Each row is followed by the grade that its hidden value falls in (each part has its own value, ranges and names)
[   2    2   34 -106   24   80  284   -6  140  -28  -36   29 -193 -386
  224  -62  153 -184  224  105 -278 -301 -307   48   16 -373 -246  -77
 -108  384 -235   -9  -42 -191 -128  314   -4   90  205 -107  -54  263
  102   65  -15   75] : (19)
[ -90  108  170   33 -242 -288   63 -141  -68 -124   44 -197  -49  350
   13   21  113  167 -270 -149  -19   26  106   -7  134  -36  141  -62
   11  148 -139   96   14  -52  246   53  178 -232   18   58  296  157
 -366  216  194  325] : (13)
[-174  229   45 -153 -345  -10  -77 -395  118 -199   78 -300 -145  343
  -88   40   93  161 -308  -65  -28  145  -70 -262 -143  -38   43   51
  210  110  -76   41  -13   35  219  -95  122 -224  293  267  430  147
 -366  228  358  322] : (26)
[  37  164   23 -196 -165  371   71 -235   94  -91  -29  -27 -246  -72
  -53 -135  -43  135  154  325 -140 -289 -277 -253 -127 -291 -193 -292
    7  347 -288  -68 -132  -50 -113  142 -106  -12  490  -73  -32  259
   19  -14  373  123] : (28)
[ -34 -331  -96 -135  -29  134  304 -377  245 -105  236  -63  -35 -341
  338   11   24 -114   92  -25   93 -145 -571 -108 -146 -231 -407  173
   11  231  -99  189 -120  134 -204  -82   -3   -2  100   22   46 -217
  -45  139   40  -21] : (13)
[ -58  -97  101   29  199   -5  323  -10  -18 -255  445 -126  -44 -353
  353 -221   57  -43  568   80  -39 -403 -206  112  202 -479 -331 -194
 -145  211  -43   97  -88 -170   14  157   90 -273  254  -91 -236   12
    1 -182  108   91] : (11)
[ -81 -137 -126 -208  149  162 -220 -246  151   38  -18  -17 -108 -263
  -29  -19 -124 -201   -4 -159  133  129 -342 -185 -154  206 -178  240
  160   39   67   76 -210   -9  -87   33   22  150  167  444  120    0
  209  -10  -54   25] : (28)
[ -22  183   21   97 -185 -199 -271  315 -237  137 -500  126  -17  371
 -287  129  -65 -114 -373 -224   86   49  308   77  150  178  361  -49
  -84   12 -105 -123  -62 -246  107  197  -42   79 -107   24  -12  243
 -102  100 -158   18] : (28)
[-326 -113 -172 -188  344  184 -424 -125  126   10  327 -139 -149 -427
  -15   59  -29 -301  339  -25  183   85 -256 -147 -152  189 -163  159
  159 -158  265 -173 -226 -148  -90 -169  234  157  189  812   51  132
  416 -292   39  191] : (26)
[ -53 -170  113  133  170 -299  -89   76 -211  -41  129  -27  122   68
   35  -15 -129  -16   41 -354  266   50   95  160  282  146   49   27
  -67 -109  104  188 -176 -122  152   89  122 -182 -169  114  -89 -102
  -91  -58 -146    3] : (11)
[-113   20   26 -183   39  -13  -16 -245  106 -108  100 -129  -85 -112
   38  -22   28  -49   58 -167    5   85 -195   -7  -97  -57  -90  150
   98   63   51  143 -177  -70   87  124  144 -152  148  211  125   95
 -119   66   64   66] : (16)
[ -78 -398 -159    9  173  133 -135  -83  -80  136  147   69   67 -194
   74   49 -132 -107  112   51  447 -177 -231  -87  -12  164  -88  -18
 -125   17   15 -134 -228   18 -301 -237   91  236 -100  320 -119 -104
  303 -163   31   62] : (12)
[  99  244  275  -24 -390 -128 -127  -65 -225   84 -388  111  -40  625
 -427  192 -151  440 -370 -116   32  125  242   84   53  101  391 -303
  -66   24 -272  130 -273  -70  151  269  -15 -195 -126 -388  -23  278
 -493  242  198  -72] : (16)
[ -72  -31  -71  -19  -22   29 -257  148  -75  173 -273  158  -39    5
 -182  207  -96 -182  -99 -125  143   33  -22   36  -17  149  118   16
  -56  -43  -32 -115 -201 -170 -119   78  -31  203 -108  120 -126  143
   97   -1 -158 -108] : (19)
[   7  257  166 -106 -408  -20   93 -291  -42 -119 -118 -136 -104  457
 -143  -10   58  358 -295   56  -55  -46   41 -116  -51 -159  160 -207
    6  252 -269   49  -79   -3  151  107   63 -244  199 -163  233  256
 -453  258  405  219] : (16)
[ -72 -246 -130   10 -124   54 -176 -146  -91   35   -6   47  138  191
  -96  185 -217    4 -176 -178  511   59 -119  -70  -93  163   45  100
  -24 -148   60   37 -257   98 -121 -256  -26  -28 -145   95 -105 -267
 -149   26    6 -165] : (12)
[ -17  154  260 -117 -403 -124  176 -469  112 -255  132 -230 -125  365
  -23   50    7  389 -232 -143 -136  139 -141 -107  -24 -163  -55  -72
  160  149 -215  377 -101  116  284  106   46 -445  176 -204  277   26
 -631  336  339  132] : (13)
[-107  271  108 -144 -385  -65   60 -330  100 -229   -5 -242 -123  352
  -65   35   95  176 -275 -118 -106  115  -51 -129 -109 -181   43   34
  151  138 -118  142  -34   -3  256   63   63 -330  255   -2  315  136
 -511  290  283  171] : (26)
[-208 -243 -339  -92 -104  144 -131 -217  206    7    6  -96  -15 -129
  134  137   34 -384 -276 -129  292   47 -379 -302 -232  110 -177  394
  122   61   60 -131   -1   80 -199 -357  -11  263   86  536  256 -193
  137  121  -73  106] : (19)
[ 125   57  -75 -232 -206  375 -161 -322  -46   48 -319  119  -28  230
 -316  -55 -285  220 -190   60  280  -16 -183 -245 -257   73   49  -84
   30  120 -143   31 -342   84 -146   63 -165   -6  246  -82  -71   28
 -124   67  254 -171] : (28)
[   6 -308   70   61 -206   40   63 -169   67   43  118   90  -47    2
   52  293 -164  105  -55  -41  121  -40 -340  -87   50   16 -215 -132
  -26   30 -242  187 -181  127 -175 -115 -137   58 -147 -192 -126 -195
 -120  131   18 -121] : (12)
[  92  409  172 -230 -382  150  190 -380   64 -269 -142 -167 -194  317
 -120 -227    1  340 -131   88 -227  -97  -93 -191 -114 -358  -29 -188
   98  371 -284  180  -88  -14  221  317  -75 -392  541 -277  180  252
 -483  234  447  128] : (28)
[-225   19 -158   -5 -110  -41  119  111  134 -142   32  -93  -56 -191
  226  121  190 -429   50 -130  -37 -126 -180   54  -54 -352 -148  220
  -22   90   36  -97   53 -186  -15  -20    3  -35  113  112  -17    3
  -96   80 -163   -9] : (26)
[ -88 -267 -193 -158 -148  323 -217 -241  209  122  -74  153  -59 -148
 -115  385 -229 -151  -87 -103  254  155 -490 -186 -305  139 -218  177
  113 -133  -26   62 -313  122 -315 -200 -195  224  -56   91 -146 -220
   31   86 -100 -348] : (26)
[-159 -125 -152  -51  302  141 -538  142 -209  300  -99  121  -32 -126
 -256   75 -120 -163   97   78  378  -59   69  -54  -20  405  218 -103
 -103  -94  102 -401 -289 -226 -236  -89  207  404  -72  619  -91  316
  532 -314   21  178] : (26)
[  86  157  180  -12    7  -73  333  -35 -272 -181   59  -98   31  140
  105 -389   94  270  218  173   43 -462  158  149  178 -429  111 -361
 -282  389 -174  -25 -108 -191  109  302  193 -354  246 -258  -86  295
 -222  -56  363  250] : (12)
[-125  110 -160    7 -242   76  -44  109  -32  -39 -197  -13  -31  134
  -27   83   64 -217 -158    8  111 -165   -6  -78  -70 -188   66   24
  -70  122  -72 -233    8 -148  -58  -67  -65   41  144   70  -18   91
  -89   63   14   35] : (19)
[-124 -555  -94  197  310 -218   37  194   -1   98  236   84   84 -466
  360  155  -31 -444  178 -279  241 -111 -279  144  256  102 -269  190
 -133  -32   68   69  -72  -95 -195  -90   54  241 -324  256 -169 -260
  319  -87 -433  -33] : (11)
[-112   66 -155  -68  -77   80 -207  -18  -34  -12 -167  -46  -36   96
  -99  -23  -34 -179 -170  -75  195  -24  -25 -152  -81   57   70  104
   34   69   23 -153  -71 -101   -7  -46    6   63  184  321   96   82
   33    2   31  109] : (28)
[ 162 -268  144 -119  -38  293  281 -352   81    3  185  124 -116 -248
  107   -2 -179  300  311  247    7 -298 -502  -77  -31 -233 -359 -347
 -115  277 -348  226 -323  116 -286  131 -106  -10  114 -392 -263  -24
  -13   12  265 -125] : (12)
[ 106  -83   -8 -288 -135  284  -83 -445  135   54 -207  121  -65   11
 -203   88 -259  161 -146 -124  143  177 -397 -158 -286  109 -118   92
  122   57 -114  267 -394  134 -140  135 -136   -3  100 -103  -22  -61
 -163  186   83 -290] : (19)
[   4  126   26  -58  231   -2  271  209 -110   -6  -82   -8 -125 -353
  226 -343  267 -198  343  240 -199 -541    8  160  148 -422  -12 -219
 -296  507 -174 -271    8 -389  -83  411  201   93  271   43  -58  531
  277 -127   80  331] : (19)
[-182  -92  -50  113 -112 -283 -390  261  -79  225 -314  131   12  179
 -207  459  -59 -301 -395 -432  177  308  112  121   79  384  252  214
   14 -245   51  -44 -117 -164   17  -26   19  225 -411  247   22   39
  -33  144 -388 -100] : (26)
[-132  -59 -236 -305  305  561 -226 -234   39  -16  215  -16  -89 -431
  -54 -180 -126 -100  535  312  304 -264 -340 -190 -309 -116 -201  -76
  -12   52  145 -267 -370 -107 -305  -89  101   97  432  437 -228  152
  402 -390  297   10] : (26)
[  59 -109  116  110 -165  -70  270  -62 -111 -165  119  -11   83  148
  135  -23  -92  153   50  -81  142 -217  -95   54  167 -284 -119 -167
 -143  128 -159  198 -117    0   26   59  -96 -283   25 -376 -195 -175
 -337   85   71 -111] : (11)
[-158 -576 -187  -44   51  -39 -162 -249  262  150  109   69   17 -320
  150  410 -146 -355 -203 -418  311  312 -550  -97 -130  376 -293  480
  157 -175   90  237 -202  179 -237 -277  -22  299 -342  390   94 -410
  125  172 -367 -181] : (13)
[  12 -128   76   58 -206  -36   77 -321 -125 -147  187 -156   85  362
   39  -90 -110  315 -198  -32  316 -103  -60 -206   99    9  -18 -139
  -24  130 -134  125  -89  138   60 -176   31 -219  101    7  141 -165
 -279  102  317  194] : (11)
[ -37  498  126   26 -295 -191  164  238 -145 -220 -291 -106 -101  322
  -47 -139  183  -41 -100  -65 -252 -210  297  144  145 -459  208 -149
 -107  275 -160  -67   90 -342  315  391   -5 -345  298 -262   12  371
 -419  140   80  130] : (28)
[   8   54  161  -50   63 -223  305 -107  -83 -167  100 -152  -13  -28
  210 -264  154   70  105  -82  -63 -210    4  162  152 -285    0  -53
 -127  317  -87  137  -57 -155  172  307  237 -286  131  -54  110  203
 -204   78  139  251] : (13)
[ -65   81  -38 -112   30   71 -266  -77  -60   55 -149  -35 -104   55
 -168  -74  -62  -40 -110  -29  106    9   -7 -150  -27  177   95  -12
   47  104  -33 -107 -140 -123   14   84   84  103  184  367  143  243
  131  -34  110  211] : (28)
[ -37 -332   -5   54  -66 -120  -58 -271  -33  -35  147  -56  124  158
   54   98 -189   68 -235 -313  398  138 -192 -111   59  237  -84  156
   54  -74   19  255 -175  166    5 -193   12  -86 -150  147   94 -346
 -179  128  -23  -21] : (11)

Part 2:
[ 107   84  -26   23 -129  -59  -37    7 -154   30   60  -42   46   13
   34  -25   64  -81   83   -7 -135 -141   21  -31  127   -2  -82   94
  -13   40  -68  -63  -60  -78  -65  -96   40  111    0  -79  101   41
   86   37 -142  151] : <12>
[  47 -109  -64   14  -33   -5  -28  -73   44  -19 -144   94  -31  -67
  -96  -79  -60   32 -143 -130  -89   19   24   64  -89  -25  120  117
   17   58   45  -72  121  -36  -19   99  -21   13   65    8  -49  -82
  -12   84  -38   49] : <10>
[-234  170 -131  -28   40  215  197  -71  370  -37  -61  -40  -63  -64
 -183  221  356   37 -202  -74  159  198 -174  -46 -101  159   20 -194
  149 -104  143  449  -65  149 -129   83 -188 -182  -25  178  -74   77
  -47 -133  125   26] : <15>
[ 129  -57   21   16   32 -116   27  -12  -86   31   94  118  -63    0
  -26  -49   -9  -63   50   43  -21  119  166   35    4 -114  203   53
  -37   10 -105   26  -11  -75  -36   33   43   95  -23  -23   23   -4
   32  113  -78   98] : <20>
[  -7  109  -31 -116 -210 -100  -73  -34  -35  -58   51  -76   54    5
  143  -49  101 -118 -111  -63  -43 -281  -57  -56  120   62 -111  131
   -5   77   19 -111  -71  -90 -153    4    7   69   99  -89   -5  -34
   51 -113 -174   24] : <15>
[ -31  -89 -103  152  -79  157  -42 -112  174  -72 -160   64   39  -57
 -164   50   80  -39 -171 -107   10   86    0   20 -188   72   62   44
   73  -60  137  169   86   97  -90   40 -219  -54   87   67  -33  -25
  -61 -132   78   40] : <19>
[  51 -133  -86   34  -19  -28  -44  -55   23  -30 -115  104  -61  -95
  -90 -113 -119   18 -141 -143  -83   32   44   37  -69   -7  110   68
  -28   71   50  -83  145  -40   10  131  -25   15   83   -4  -52  -63
  -26   88   -7   58] : <10>
[-300  164  -54   -6  122  109  293   -9  400   89   86   15 -119  -28
 -140  218  349  -64  -50    6  258  238 -277  -98  -49  116  116 -246
   87 -134   98  547  -52  127  -76  119 -130 -170  -49  120  -10  222
  -46  -48  147  122] : <8>
[ 135  -75  -66   32   23  -86  -26    8 -126  -12   22   68  -69  -57
  -54 -102 -113  -30  -27  -49 -124   53  131   14   24  -67   92    2
  -76   51  -54  -73   40  -74    6   39   43   63   19    6  -13  -31
  -11  105  -61   73] : <12>
[ 154   15  -81   89  -13 -123  -24   46 -204   46  144   11  -24  -21
   28 -120  -41 -114  131   -2  -74  -54   91  -94  170   11  -13  -47
 -120   40 -124  -11  -42  -82   27   -7   80  122   13 -121  115   87
   70  104  -43  195] : <20>
[ 123   -5 -100  -55   -1  -50   -3  -12 -100   -9  -68    4  -42  -55
  -49 -103  -50   58  -82 -109 -171  -49   49   25   64  -35   26   46
  -23   94  -53 -130   17  -85    2   41  105   46    3   -1  -20  -74
   33  141 -102   60] : <15>
[  46 -133  -28   25  -29  -21  -16  -72   48   -6 -116  109  -16  -42
  -96  -51  -57  -16 -129  -88  -89   35   18   86 -122  -77  163  137
   21   23   45  -52  117  -37  -46   67  -30   13   57   25  -49  -79
  -46   54  -66   32] : <24>
[  38   -7  101  -75    9  -62  -76  112   41  -18  148   -1 -107  153
  186  -35    4 -233   50   74   61 -213  -76 -182  151 -154  144   94
 -182   65  -96   72  -94  -13   11   88   73   13  -12   26  -37  131
   10 -184  -78  -35] : <8>
[ 126  -12  -88  -51  -10   -8  -15  -39  -67  -40  -92   28  -43  -53
  -72  -70  -17   83 -110 -100 -142   14  112   49   14  -35   58   64
    9   81  -43  -95   10  -62  -23   47   56   41   -4   31  -43 -104
   40  110  -84   35] : <19>
[  54   95  -78  -23 -179  -92  -71   -3 -132   -6   42  -86   62  -19
   90  -84   35 -103  -15  -78 -129 -273  -62  -71  162   74 -165   83
  -38   77  -11 -136  -39  -96  -77  -43   41   93   77 -121   68   16
   64  -14 -148  117] : <24>
[ 140  -17   18    4   15  -91   27    7 -111   48   67   76  -48   13
  -27  -37    7  -38   78   36  -80   63  124   29   44 -119  145   75
  -27   26 -116   -8  -25  -78  -22   -9   74   97  -49  -18   44    8
   57  134 -107  115] : <8>
[  -6   80    0  -82 -215 -135  -72  -37  -55  -45   96  -38   55   -1
  137  -40   81 -156  -79  -28  -31 -225  -15  -34   88   39  -75  134
   -6   51   24 -101  -53 -100 -171  -14  -25   91  105  -98    8  -24
   34 -108 -178   42] : <24>
[ 140   -2  -54   20  -15  -76  -18   24 -156   19   34   16  -34  -26
  -23  -80  -52  -31   37  -34 -151  -29   79   -9   91  -53   20   29
  -60   58  -82  -80   -4  -82    2  -16   77   84  -10  -26   40    7
   39  113  -96  116] : <12>
[   7 -118  -22  132  -69   86  -35  -95  120  -44 -103  105   23  -29
 -141   55   42  -73 -111  -42  -13  116   47   64 -198  -29  140  101
   62  -63   97  124   88   55 -100    7 -186  -14   59   68  -27  -27
  -69  -94   11   37] : <24>
[ -52  -48  -96  178  -40  165   -2  -72  171  -57  -75   48    9  -51
 -174  102  110  -80 -109  -54   40  149   -3  -17 -163   72   52  -48
   53  -98  124  270   46  121  -86    8 -238  -67   53   96  -13   49
  -79 -157  107   63] : <24>
[ -89  -18  -92  165   14  156   53  -45  202  -35  -24   49  -34  -52
 -176  123  136  -86  -85  -32   86  202  -29  -44 -140   75   73 -123
   39 -113  112  345   27  130  -73   32 -226  -89   28  117  -17   94
  -84 -141  134   74] : <12>
[  67  -85   67  -26  -17  -52   31  -54   21   38  -55  123  -29   13
  -72    6    9  -14  -36   -1  -85   79   53  119 -102 -162  225  191
   48   14  -23  -34   61  -63  -69   15   14   49  -20   39  -23  -59
   -1  101 -135   44] : <12>
[  -7   63   14 -193  -65  -46  -60   43   69  -48    5  -71  -57   84
  165  -61   47 -100 -117  -59  -21 -322 -158 -121  152  -58   20  136
  -89  124  -27  -70  -72  -52  -37  108  107  -11   29   10  -83    9
   30 -129 -140  -70] : <15>
[ 111   76  -34   17 -119  -67  -40   13 -161   27   58  -45   37    7
   36  -41   43  -80   74  -15 -141 -148   18  -38  136   -3  -83   83
  -27   48  -69  -77  -53  -83  -53  -84   51  109    3  -79   94   38
   82   45 -139  146] : <12>
[ -12   38  169 -170  -20 -116    2   55  101   18  164   31  -86  166
  201   17  121 -207   33  110  119 -173  -83 -101  110 -176  217  174
  -87   50 -100   82 -120  -52  -74   91   86   32  -31   -1  -39   86
   44 -133 -151  -37] : <20>
[ -39  155   39 -203 -226  -65  -30  -62   41  -38   -1  -67   47   39
  140   20  202  -44 -116  -46  -28 -262  -80   -3   91   21  -60  232
   78   90   13 -103  -88  -91 -181    4   19   64   43  -59  -18  -58
  104  -80 -221    7] : <10>
[-130   -7  -24  108  -16  158   91  -67  272   27  -88   55   -3   -7
 -168  158  193  -66  -73  -29   69  133 -148    6 -166   24  112    9
  101 -106  120  311   50  112  -86   19 -186  -93    4  103   -1   92
  -58  -97   66   84] : <12>
[  35 -138  -46   82  -71   55  -51 -108   92  -46 -157  101   24  -42
 -124  -15   -8  -24 -159  -96  -61   49   38   82 -176  -32  137  144
   54  -10   85   11  113   16  -79   47 -118   -1   78   40  -48  -87
  -52  -31  -23   21] : <15>
[  13   16   31  -51  -72 -162  -83   67  -44  -42  220   -1  -65   52
  193  -87  -13 -254    1   37   68 -182    2 -158  155  -32   40   22
 -165   56  -48    8  -75  -69  -64   78   18   62   80  -62  -17   87
    2 -157  -85   16] : <8>
[-356  281 -133 -151  145  139  347   -1  434   36   54  -79 -161  -76
 -146  240  407   41 -180  -62  227  212 -327 -109    9  180   15 -345
  116  -91  124  528 -107  121  -97  154  -88 -234  -70  191  -89  171
  -51  -52  130   50] : <24>
[  56   89    3  -12 -176  -99  -47  -10 -116   15   91  -38   60   18
   86  -23   87 -130   43    0  -83 -180   -5  -33  113   12  -79  123
   -8   36  -34  -70  -60  -90 -115  -76    8  114   41 -101   82   30
   74  -21 -163  124] : <12>
[-327  192  -65  -42  153   81  332   -7  418   81  141   17 -150  -42
 -128  223  381  -65  -66   18  316  285 -257 -112  -33  137  134 -311
   83 -141   90  597  -83  122  -91  156 -127 -179  -52  122  -28  227
  -47  -48  165  114] : <20>
[   3   28  111  -94  -63 -110  -53   58   35   -9  171    8  -58  125
  191  -16   68 -233   29   78   80 -194  -54 -126  122 -112  120  127
 -113   46  -68   50  -96  -47  -71   61   38   48   18  -23  -17   92
   27 -164 -122   -8] : <8>
[ -82  -49  -14  169   -9  116   56  -59  208   10   -6   97  -11   -7
 -151  131  151 -122  -28   15  110  197  -29  -10 -168   15  149  -20
   58 -125   88  335   39  108  -89   16 -216  -53   20   79   15  101
  -61 -115   93   98] : <8>
[ -43  -77  -48   86  -79  147   -8 -126  209  -51 -182   78   35  -29
 -158   79  118  -12 -178  -88    9   89  -20   67 -211   18  121  116
  115  -54  126  152   81   80 -111   40 -187  -53   58   83  -50  -52
  -47 -101   25   17] : <19>
[  32   93   22  -27 -192 -115  -38  -19  -94   28   96  -33   68   26
   99  -16  103 -140   43    6  -68 -196  -28  -26  110   10  -70  150
    6   33  -26  -74  -57  -98 -130  -75   11  116   48 -115   86   33
   77  -20 -180  127] : <12>
[  10   31  128 -147  -52  -68  -57   60   62  -44  119   -2  -77  137
  176   15   70 -187  -24   73   46 -185  -44  -99   95 -157  141  157
  -95   61  -63   29 -105  -36  -81   59   43   19  -11   50  -72   50
   13 -189 -148  -77] : <12>

Part 3:
[-153  151 -283   63  262 -357  151 -352  -65  -38 -175 -552 -218   69
  208   35 -121  160 -249  169   21  125  -33 -290  -56  148 -136 -248
  135  160  199   15 -130  282   88 -259  205 -178  139  170  142  -11
   31 -113   50  170] : <73>
[-199 -182 -207   33 -202   -3  215   -4  379 -694  -20  115 -539  -96
 -230  247  -14  261  203 -436  -84 -354  289 -177  -34 -371 -359   67
 -377  177  111   53 -121 -228 -367  -88 -389  365   32 -252  105 -155
 -695   38 -167   32] : <54>
[ -26   57  260  -82  184 -133  350 -331 -106  259  237 -256  -19   90
    7  -71 -121   11 -248  285 -117  157 -281   63   86  192   34 -108
  234   25  -53  -57  240  231  -23  -49  326 -133   48  260  268   74
  266   47  110  157] : <62>
[-110  -60  212 -480 -153  379  440  181   91 -371   30  400 -488   -3
 -447  386  -72  232 -567 -310  129  -38  117   45  226 -471 -197   83
 -153   64 -329  -25 -196 -244 -684   52 -310  222  309 -429  196 -329
 -643  210   53  262] : <62>
[ 130  138   89   67  225 -183   89 -287  -57  205  375 -237   60  207
  196 -105  -35  -99  178  274  -86   43  -18  106   18  326  231  -56
  154  -56  331  -71   79   85   25  -93  -39    6   94   22  214  134
  211 -185  148 -129] : <56>
[ -45  115  -25 -128  -99  118  254  -73   34 -289   51  107 -365   50
 -229  318  -88  175 -343 -279   41 -231   83 -120   93 -233 -239   40
 -189  124 -201  -81  -73 -218 -430   30 -111  223   42 -231  156 -223
 -481   68 -114  200] : <62>
[  64 -301  280 -109 -206  200  398  197 -159 -242 -106  505    6 -423
  104   20  -41  -28  -50 -192  382  294  216   95  408 -609 -189   -8
  -43 -110  -99 -190   25   74 -338  219 -265  189  454 -239 -316  -27
 -498  179 -267  179] : <61>
[  59 -514  800  -61   56 -113    8  227  419   48  739  247  336 -552
 -234 -318   75  -96  735  133 -289   11 -222  586  -83 -294  -70  222
   47 -267 -242  216  484  -51  390  182 -144  130 -136  134  -26  456
  168  396  245  -10] : <74>
[ -11 -144  192  110  191 -368 -205   86  247   -1  410 -153  155 -272
  -26 -208   81   14  536  201  -46 -123  -38  223 -216    6  -70   88
   -7 -123   64  173  132   -4  472  -14  -66   73  -32  114  -65  261
  174  100  146   67] : <74>
[ 131   67  -46  206   52 -128  131 -334   74 -116  286 -160  -91   97
  189   10  -63  -53  322  -36 -179 -141   75  -38    9  114   19  -33
  -43   57  324  -84   97  -40 -126  -70 -183  180  -45  -85  185  107
 -151 -178  -38 -205] : <56>
[ -40   46  361 -111   82  -65  146 -180  203   62  485 -110  -82  -31
 -373  108  -86  110 -129  -17 -348 -267 -320  132 -109  -21 -183  100
  -14   41 -433   83  314 -157    0   50  233   64 -338  145  335   73
   39  246  137  202] : <66>
[ -75   39  -11  149  -74  -17  322 -343  -11  -42  220  118 -179  226
   33  -13  -95    6  -33  -33  -98 -159   47  -51  167  137  -19   -6
  -68   25  154 -210  141  -14 -289   78  -39  199  -27  -36  121  -32
  -98 -183 -155  -53] : <56>
[  65  363  -27   11  196 -155  121 -354 -209  258  228 -301  -38  305
   57   98  -91   16 -293  182  -22  -77  -85  -72   32  319   96  -76
  103   34   34 -145   58   33  -81  -63  251  -36  -22   93  258  -49
  172 -120   21  127] : <66>
[ 233  423   53 -113  143   17   93 -268 -205  197  305 -182  -12  286
   -8  300  -79  -19 -280  -19  -80 -104   12  -29   66  128  140  -26
   41   13  -67 -175   15 -145 -279  -51   98   39  -60 -105  341  -77
  -50  -44   34   66] : <66>
[ 338  370  121  -34  140  -53   47 -185 -418  335  188 -135  286   44
  222  211  -55 -118 -183   24  105  122   68  -10  171  -20  153  -85
  120 -104 -102 -281   92   15 -109   36  224  -41   19   -1   79   34
   36   29 -127  145] : <62>
[  82 -226  281   64   12 -177  -63  230   -2   25  263  209  310 -387
   79 -164  103  -77  502   75  202   82  181  252   70 -268  -10   91
  -28 -249   29  -38  154   35  242  131 -110  130  175   31 -282  203
   19  165 -107  123] : <54>
[  59    3  300 -233  245 -180 -106   68  287   35  512 -263   23  -78
 -284  120   60   89  285   86 -279 -113  -59  240 -237  -42   61   95
   22  -71  -95  219   80 -138  163 -176  -29   -3 -102   48  360  147
   92  242  347   80] : <54>
[ 169 -301  484  174 -109  -62  119   64    6  -22  335  284  326 -564
   79 -196  -15 -147  439  -55   57   19  -83  260  147 -388 -231  109
  -35 -161 -238  -68  440    5  166  301  -14  203  -32   81 -286  289
 -113  267 -222  107] : <66>
[-340 -106  252 -318  -25   42   10  238  526 -289  468  280 -410   14
 -777  191   37  328 -173 -162 -198 -512  -68  208 -201 -187 -271  284
 -275   -9 -470  240  -42 -438 -104   75 -190  268 -186 -196  239 -149
 -237  247  260  279] : <74>
[ 195 -390  415  184  -66  -91  -12  131  259 -203  457  256  250 -526
   94 -207   55 -151  842  -96  -82  -44   75  327   17 -370 -122  148
 -100 -177   63   52  306  -91  188  170 -374  289  -14  -96 -196  360
 -210  168  -49 -149] : <74>
[ -24   10   43  114  228 -312   24 -217  106   88  333 -286   -2   85
  106 -179   -6   -7  292  289 -110  -33  -48   88 -102  284   91  -34
   95  -31  304   44   86  113  213 -118  -12    5   47  120  148  165
  238 -126  158  -57] : <74>
[  82 -303   27  -16  -25   -5  149  160   53 -448 -184  124  -66 -516
  266   33  -32   15  260 -211  263  286  297  -29  167 -596 -253  -74
  -43  -24  162   39 -175   80 -120  -30 -486  125  448 -314 -265   82
 -613  102  -68   -2] : <73>
[ 239  165  110  100   79 -126  109 -199 -282  164  126 -134  222 -129
  254   62  -68 -102    9   17   90  108   18  -29  143  -84   -8  -89
   83  -49  -35 -207  171   96   -7   49  181    5   29   78  -24  106
  -21   47 -186  123] : <62>
[-238 -154  310 -238   79  -67  312 -134  364 -185  244 -179 -331 -152
 -447  126 -121  260 -252  -58 -365 -126 -347   49 -126 -197 -346   12
   -4  153 -430  211  197  -29  -52  -75  186  -15 -202  159  375   24
 -118  333  220  273] : <61>
[  97 -434  296  116   36 -191 -128  377  216 -249  282  221  194 -586
  146 -336  120  -94  785  130  293   84  164  354  -19 -325 -112  135
  -53 -211  226  162   32    7  359  116 -515  233  385 -176 -403  279
 -166  107   55  -28] : <74>
[ 192 -109  -28  214  147 -340 -141    9  -11 -188  -55 -283  229 -570
  396  -39  -13  -42  462  -60  144  173  132  -71  -51 -375 -247 -118
   22  -28  105   56   11  145  345  -70 -107   -3  118    9 -266  272
 -240  123 -104   62] : <73>
[-340  -60   18 -153  -48  -69  160    1  335 -267  206   68 -407   79
 -500  187   -6  307 -147 -154 -169 -363   31  -24 -105 -116 -242  115
 -224   69 -215   91    3 -197 -164  -40   14  172 -130    5  239 -155
 -195  148   35  263] : <54>
[  97  356 -230  161  213 -264  160 -577 -289  207  -43 -496   47  199
  383  165 -161   -9 -223   26 -148  132   24 -322   85  178   32 -275
  163   86  152 -242   49  227  -68 -175  346 -171 -121  185  221   61
   71 -162 -119   28] : <73>
[-229  -62  317 -519    1  162  198  208  396 -340  240  109 -472 -129
 -744  398  -54  368 -500 -272 -181 -268 -161  101 -120 -440 -370  152
 -169  111 -663  246  -76 -341 -292  -22  -73  122  -87 -196  357 -201
 -439  433  280  404] : <61>
[ 207  253  -18  -87  389 -357 -248   24 -122  122   88 -555  164 -191
  185  108   14   33   34  210  166  144    8  -14 -177  -22    8 -120
  157  -23   24  110 -156   87  346 -215   90 -172  170   36   50  114
   78   98  197  219] : <61>
[ 132 -138  -67  158 -145  -37  101  107   -2 -485 -121  117 -107 -451
  182   94  -23   28  265 -291  314  -53  251  -98  111 -508 -354    3
 -211   58   64  -52  -55  -73 -133   78 -340  293  266 -258 -285   -3
 -640   83 -306  103] : <62>
[-140  255 -220  191  149 -298  112 -384 -187  245  143 -189  -56  407
  163  -94  -42   31 -135  273   53  -83   72 -125   56  471  147  -99
   62  -26  308 -224   10  155   23  -40  226   -5   38  162   83  -44
  315 -317  -97   71] : <74>
[ 131   21  304  -16  -15   65  163  -41 -158  195  379  319  172   38
   42  -61  -11 -128   38   75  105   27   77  220  238   -8  139   80
   31 -202   -4 -214  156  -50 -155  206  -93  160  124 -115  -46   55
   19  -29  -68   15] : <56>
[ 126 -296  158  162 -145  -72  139  149  -66 -307  -92  224  146 -648
  239  -60  -17  -47  327 -203  307  147  167   21  194 -605 -344  -17
 -102  -65  -70  -95  131   83   41  183 -171  190  232  -79 -428  147
 -444  209 -344  169] : <61>
[-164   73  -89 -187  175 -134  144   11   69 -196  -22 -244 -395   44
 -151   78  -44  225 -323  157  216  -37  -26  -61  -68   35 -160  -41
    6  129   46  142 -241   26  -68 -161  -84   14  359 -100  137 -178
 -157    3  179  274] : <62>
[  75  339  -75   66  244 -247  143 -468 -349  371   34 -392  161  182
  303  102 -133  -22 -318  146  -70  201  -33 -194  116  193   95 -236
  227  -13   24 -245   89  253    9 -102  433 -225  -75  235  165   71
  237  -93  -67  127] : <73>
[ -30  157  221 -125  204 -126  186 -195 -129  303  295 -170   -2  157
  -81  -38  -72   30 -310  311   11   42 -206  111   49  242   70  -27
  176  -39 -102  -47  128  102   19   -2  263  -81   83  153  202    2
  281   20  140  220] : <66>
